Below is a small trained network, with its code and all its weights. Each question gives an input and a class and asks what happens when units are switched off, that is, made to give their printed mean instead of their output.

import numpy as np


def w(rows, s, z=0):
    codes = np.array(rows[::2]) - 128.0
    scale = np.full(codes.shape[1], s)
    scale[-1] = z or s
    return codes * scale


def f(y):
    return y / 2 * (1 + np.tanh(0.7978845608 * (y + 0.044715 * y**3)))


def log_softmax(a):
    a = a - a.max(-1, keepdims=True)
    return a - np.log(np.exp(a).sum(-1, keepdims=True))


def net(x, mask):
    res = np.array(x, float).reshape(1, 4) / 4 @ E
    y = f(res @ A[0][:, :-1].T + A[0][:, -1])
    res = res + np.where(mask, y, B[0][:, -1]) @ B[0][:, :-1]
    return log_softmax(res[-1] @ U[:, :-1].T + U[:, -1])


A, B = {}, {}
E = w([
[132,139,181,27,10,167,70,77,131,129],'x0',
[165,180,145,171,163,253,90,88,222,177],'x1',
[163,82,133,147,99,129,207,56,80,3],'x2',
[242,192,147,115,192,88,174,134,123,147],'x3',
],0.012)
A[0] = w([
[83,118,131,74,59,65,149,142,110,100,99],'neuron 1',
[16,69,108,190,129,245,140,24,203,152,56],'neuron 2',
[106,88,85,166,250,98,59,232,145,166,134],'neuron 3',
[86,16,158,58,107,105,164,69,75,31,254],'neuron 4',
[235,152,162,165,138,133,174,60,68,58,109],'neuron 5',
[152,155,219,118,113,171,2,174,222,235,107],'neuron 6',
[65,10,175,103,57,96,98,122,105,72,123],'neuron 7',
[84,161,114,192,169,101,135,236,84,211,129],'neuron 8',
[124,83,133,120,186,56,242,103,109,53,152],'neuron 9',
[85,76,156,151,67,83,101,147,103,86,108],'neuron 10',
[71,19,94,219,127,242,143,104,147,54,108],'neuron 11',
[188,152,207,114,98,175,111,118,137,144,99],'neuron 12',
[202,74,106,215,169,17,142,207,144,201,196],'neuron 13',
[162,231,173,45,88,133,119,87,187,225,157],'neuron 14',
[89,57,88,206,153,69,201,146,130,98,167],'neuron 15',
[149,163,151,182,190,205,209,96,219,134,246],'neuron 16',
],0.0089,0.0032)
B[0] = w([
[136,127,102,47,94,140,172,120,69,120,185],'neuron 1',
[121,77,160,199,93,144,80,75,95,162,193],'neuron 2',
[86,130,81,146,170,77,139,110,196,204,218],'neuron 3',
[197,72,100,79,84,84,110,183,101,136,229],'neuron 4',
[211,140,184,150,198,109,128,218,121,106,207],'neuron 5',
[124,121,147,74,212,208,43,142,159,126,249],'neuron 6',
[137,28,71,80,44,149,159,153,153,134,203],'neuron 7',
[65,160,100,106,146,66,177,110,199,199,206],'neuron 8',
[136,157,198,90,127,47,76,200,97,87,216],'neuron 9',
[138,97,58,100,100,137,169,80,86,117,174],'neuron 10',
[110,103,182,223,45,139,111,172,119,213,188],'neuron 11',
[116,165,126,96,119,160,194,74,83,32,177],'neuron 12',
[91,187,64,157,154,66,156,103,136,79,225],'neuron 13',
[119,148,167,69,129,230,118,2,150,96,226],'neuron 14',
[90,179,134,149,100,96,84,121,49,139,203],'neuron 15',
[169,101,96,206,139,161,147,111,160,107,216],'neuron 16',
],0.01,0.019)
U = w([
[57,153,165,2,129,199,75,73,80,131,115],'0',
[138,50,76,47,67,103,162,149,58,123,254],'1',
[79,68,152,224,86,156,95,108,80,163,136],'2',
[89,112,73,114,204,145,130,115,218,178,114],'3',
[209,145,103,163,166,212,217,66,136,70,80],'4',
[183,141,185,128,175,86,136,184,81,83,64],'5',
[36,197,61,132,138,46,210,118,115,158,66],'6',
],0.01,0.0021)

Each question gives the input, the list of numbers given to net, and the class t.
The units are the neurons (one row each of A and B). Each row of codes is followed by its name. A weight is (code - 128) times the scale printed after its matrix; where a second scale follows, it is the last column's (A, B and U).
mask holds one flag per neuron, in row order. A switched-off neuron (its flag False) gives its mean, the last column of its row in B, instead of its output. The means were averaged over made-up inputs and are rounded, as every weight is.
A unit's drop is (log p(t) with every unit on - log p(t) with that unit switched off) / (log p(t) with every unit on - log p(t) with every unit switched off).
The circuit of an input: a set's keep is (log p(t) with only the set's units on - log p(t) with every unit switched off) / (log p(t) with every unit on - log p(t) with every unit switched off). Starting from the 12 units with the biggest drops (on a tie, the unit counted first), units are removed one at a time, each time the one whose removal leaves the highest keep (on an exact tie, the one counted first), for as long as the keep stays at least 0.8.
circuit, biggest first: the units of the circuit, biggest drop first
unit that matters most: the unit with the biggest drop
top k neurons: the k neurons with the biggest drops, biggest first
drop when u is switched off: that unit's drop, to one decimal
input [2,3,5,0], class 2: unit that matters most => neuron 11
input [1,-5,-8,-8], class 3: top 3 neurons => [neuron 3; neuron 8; neuron 4]
input [-6,2,3,2], class 6: top 3 neurons => [neuron 6; neuron 13; neuron 4]
input [1,-8,-1,7], class 5: top 2 neurons => [neuron 9; neuron 7]
input [1,6,-4,-1], class 0: top 2 neurons => [neuron 6; neuron 14]
input [1,5,7,0], class 2: top 2 neurons => [neuron 11; neuron 2]
input [-7,5,0,6], class 6: top 3 neurons => [neuron 13; neuron 6; neuron 14]
input [-6,-8,3,3], class 5: top 4 neurons => [neuron 9; neuron 5; neuron 4; neuron 12]
input [6,5,4,0], class 4: circuit, biggest first => [neuron 9; neuron 15]
input [-1,-1,-1,-7], class 2: top 4 neurons => [neuron 11; neuron 2; neuron 9; neuron 12]
input [-6,3,5,1], class 5: top 2 neurons => [neuron 5; neuron 9]
input [-2,0,-4,-7], class 2: top 2 neurons => [neuron 2; neuron 11]
input [0,-5,-7,-6], class 6: top 4 neurons => [neuron 8; neuron 3; neuron 14; neuron 4]
input [-5,-3,2,3], class 6: circuit, biggest first => [neuron 13]
input [3,1,3,-8], class 1: drop when neuron 4 is switched off => 1.4
input [3,7,8,-2], class 2: drop when neuron 11 is switched off => 0.5
input [-3,-3,-4,5], class 6: drop when neuron 1 is switched off => 0.0
